Here is a tiny trained network, its code and every weight. The questions are about switching its units off for an input and a class, where a switched-off unit gives its printed mean instead of its output.

import numpy as np


def w(rows, s, z=0):
    codes = np.array(rows[::2]) - 128.0
    scale = np.full(codes.shape[1], s)
    scale[-1] = z or s
    return codes * scale


def f(y):
    return np.maximum(y, 0)


def log_softmax(a):
    a = a - a.max(-1, keepdims=True)
    return a - np.log(np.exp(a).sum(-1, keepdims=True))


def net(x, mask):
    res = np.array(x, float).reshape(1, 6) / 4 @ E
    y = f(res @ A[0][:, :-1].T + A[0][:, -1])
    res = res + np.where(mask, y, B[0][:, -1]) @ B[0][:, :-1]
    return log_softmax(res[-1] @ U[:, :-1].T + U[:, -1])


A, B = {}, {}
E = w([
[30,46,33,159,104,207],'x0',
[232,2,26,104,103,108],'x1',
[132,125,129,125,136,135],'x2',
[167,220,7,62,84,185],'x3',
[176,107,149,104,209,216],'x4',
[81,86,205,16,26,141],'x5',
],0.0074)
A[0] = w([
[130,160,108,152,55,77,157],'n0',
[160,170,67,103,97,158,85],'n1',
[112,158,108,180,85,73,206],'n2',
[224,72,96,93,117,115,152],'n3',
[87,185,157,155,115,175,69],'n4',
[93,180,154,160,151,154,142],'n5',
[162,175,87,151,173,123,62],'n6',
[116,98,185,88,109,114,103],'n7',
[148,169,147,101,75,157,114],'n8',
[162,126,154,172,156,198,242],'n9',
[119,96,155,102,66,132,3],'n10',
[167,63,138,145,125,111,153],'n11',
[85,111,81,158,148,146,62],'n12',
[57,139,103,152,93,104,223],'n13',
[131,98,204,130,155,148,134],'n14',
[153,129,117,195,184,162,111],'n15',
[168,136,147,123,200,191,220],'n16',
[184,173,149,93,121,46,86],'n17',
[108,105,170,153,105,116,228],'n18',
[175,93,119,125,117,129,132],'n19',
[133,51,189,183,136,110,65],'n20',
[4,58,62,148,112,204,146],'n21',
[110,122,100,164,139,135,84],'n22',
[214,156,152,106,137,88,64],'n23',
[112,134,155,94,56,82,222],'n24',
[117,153,108,146,197,173,117],'n25',
[147,144,108,158,159,114,78],'n26',
[157,206,105,99,139,154,118],'n27',
[138,104,175,158,143,103,41],'n28',
[121,164,152,110,156,127,78],'n29',
[58,107,82,87,80,27,186],'n30',
[133,194,86,88,97,158,80],'n31',
[168,155,125,144,142,124,109],'n32',
[142,163,84,209,125,59,134],'n33',
[127,75,80,127,99,65,136],'n34',
[130,104,159,72,143,182,196],'n35',
[100,159,144,109,151,112,43],'n36',
[94,178,163,127,140,183,186],'n37',
[172,144,158,69,157,71,124],'n38',
[108,113,156,153,141,127,61],'n39',
[194,91,58,94,146,104,146],'n40',
[102,106,134,173,113,43,128],'n41',
[158,133,103,102,116,182,155],'n42',
[127,138,156,24,49,166,87],'n43',
[87,84,68,113,125,191,125],'n44',
],0.013,0.0034)
B[0] = w([
[147,184,124,120,171,190,187],'n0',
[83,69,88,255,112,131,190],'n1',
[226,144,171,135,142,240,192],'n2',
[62,154,228,107,169,172,223],'n3',
[57,117,203,128,93,126,190],'n4',
[66,150,182,127,135,156,195],'n5',
[104,19,173,123,121,127,182],'n6',
[168,87,113,149,53,130,182],'n7',
[95,112,87,147,107,150,174],'n8',
[214,144,144,155,123,192,187],'n9',
[98,47,116,144,74,109,167],'n10',
[78,161,189,163,195,181,183],'n11',
[132,108,162,132,118,35,171],'n12',
[149,181,117,121,120,130,198],'n13',
[113,134,95,213,172,165,187],'n14',
[138,59,153,137,39,146,192],'n15',
[156,180,115,135,92,137,196],'n16',
[128,190,105,187,118,19,199],'n17',
[188,124,66,142,135,167,186],'n18',
[60,205,191,28,164,159,172],'n19',
[98,74,72,245,204,124,194],'n20',
[203,190,170,153,168,6,251],'n21',
[168,105,125,73,106,80,156],'n22',
[111,165,85,134,80,12,189],'n23',
[166,132,135,164,114,187,209],'n24',
[150,117,184,118,113,120,181],'n25',
[117,59,157,98,94,145,163],'n26',
[122,110,92,166,147,130,185],'n27',
[133,52,72,156,144,128,168],'n28',
[109,143,140,90,106,102,161],'n29',
[156,135,155,114,134,160,207],'n30',
[57,14,12,224,199,158,189],'n31',
[168,92,143,177,117,103,159],'n32',
[170,35,210,149,25,180,202],'n33',
[66,172,140,83,144,171,191],'n34',
[226,141,122,128,88,152,181],'n35',
[53,122,134,78,126,106,156],'n36',
[106,154,159,58,160,162,201],'n37',
[99,176,146,194,116,102,191],'n38',
[44,106,63,193,151,137,154],'n39',
[86,170,194,111,152,146,216],'n40',
[136,126,103,138,199,175,187],'n41',
[118,159,109,235,154,150,176],'n42',
[156,56,142,153,77,116,218],'n43',
[125,173,174,172,112,75,204],'n44',
],0.0054,0.013)
U = w([
[69,104,38,204,190,146,58],'0',
[166,59,174,136,45,132,54],'1',
[138,187,137,157,135,6,110],'2',
[51,181,161,118,170,170,98],'3',
[153,162,120,163,142,159,253],'4',
[190,174,125,146,138,194,201],'5',
[162,175,79,88,176,147,132],'6',
],0.012,0.0052)

Each question gives the input, the list of numbers given to net, and the class t.
The units are the neurons (one row each of A and B). Each row of codes is followed by its name. A weight is (code - 128) times the scale printed after its matrix; where a second scale follows, it is the last column's (A, B and U).
mask holds one flag per neuron, in row order. A switched-off neuron (its flag False) gives its mean, the last column of its row in B, instead of its output. The means were averaged over made-up inputs and are rounded, as every weight is.
A unit's drop is (log p(t) with every unit on - log p(t) with that unit switched off) / (log p(t) with every unit on - log p(t) with every unit switched off).
The circuit of an input: a set's keep is (log p(t) with only the set's units on - log p(t) with every unit switched off) / (log p(t) with every unit on - log p(t) with every unit switched off). Starting from the 12 units with the biggest drops (on a tie, the unit counted first), units are removed one at a time, each time the one whose removal leaves the highest keep (on an exact tie, the one counted first), for as long as the keep stays at least 0.8.
units of the circuit, in order: the units of the circuit, biggest drop first
unit that matters most: the unit with the biggest drop
top k neurons: the k neurons with the biggest drops, biggest first
drop when u is switched off: that unit's drop, to one decimal
input [-7,6,0,-4,-8,5], class 5: unit that matters most => n24
input [-6,7,2,-6,1,0], class 3: units of the circuit, in order => [n3; n11]
input [-2,-4,-6,5,-8,5], class 5: units of the circuit, in order => [n2; n24]
input [-7,3,-3,5,0,6], class 2: top 4 neurons => [n17; n23; n33; n38]
input [7,-1,0,4,-8,5], class 5: units of the circuit, in order => [n30; n0]
input [-8,-2,6,5,-1,-5], class 2: top 2 neurons => [n17; n23]
input [-8,5,-8,8,8,3], class 0: units of the circuit, in order => [n31; n1]
input [-5,-7,-7,5,0,-7], class 1: top 2 neurons => [n33; n6]
input [4,6,8,-8,7,5], class 0: top 2 neurons => [n20; n14]
input [-7,-6,-2,-2,6,-8], class 1: units of the circuit, in order => [n15; n6; n33]
input [-7,-1,2,-7,-3,7], class 0: top 2 neurons => [n20; n14]
input [-4,-4,6,4,-7,-2], class 5: top 2 neurons => [n2; n0]
input [5,-6,0,7,-4,-1], class 0: top 3 neurons => [n31; n1; n3]
input [7,2,4,-5,0,2], class 2: units of the circuit, in order => [n21]
input [-4,-7,3,1,2,8], class 1: top 2 neurons => [n43; n7]
input [-7,-5,-3,0,-4,-7], class 1: top 2 neurons => [n33; n21]
input [-1,7,7,-4,7,-1], class 3: drop when n3 is switched off => 0.3
input [-2,0,4,-8,-1,6], class 0: drop when n2 is switched off => 0.0
input [-3,4,-2,1,-4,-1], class 3: drop when n9 is switched off => 0.1
input [-6,-6,2,-1,5,-2], class 2: unit that matters most => n23
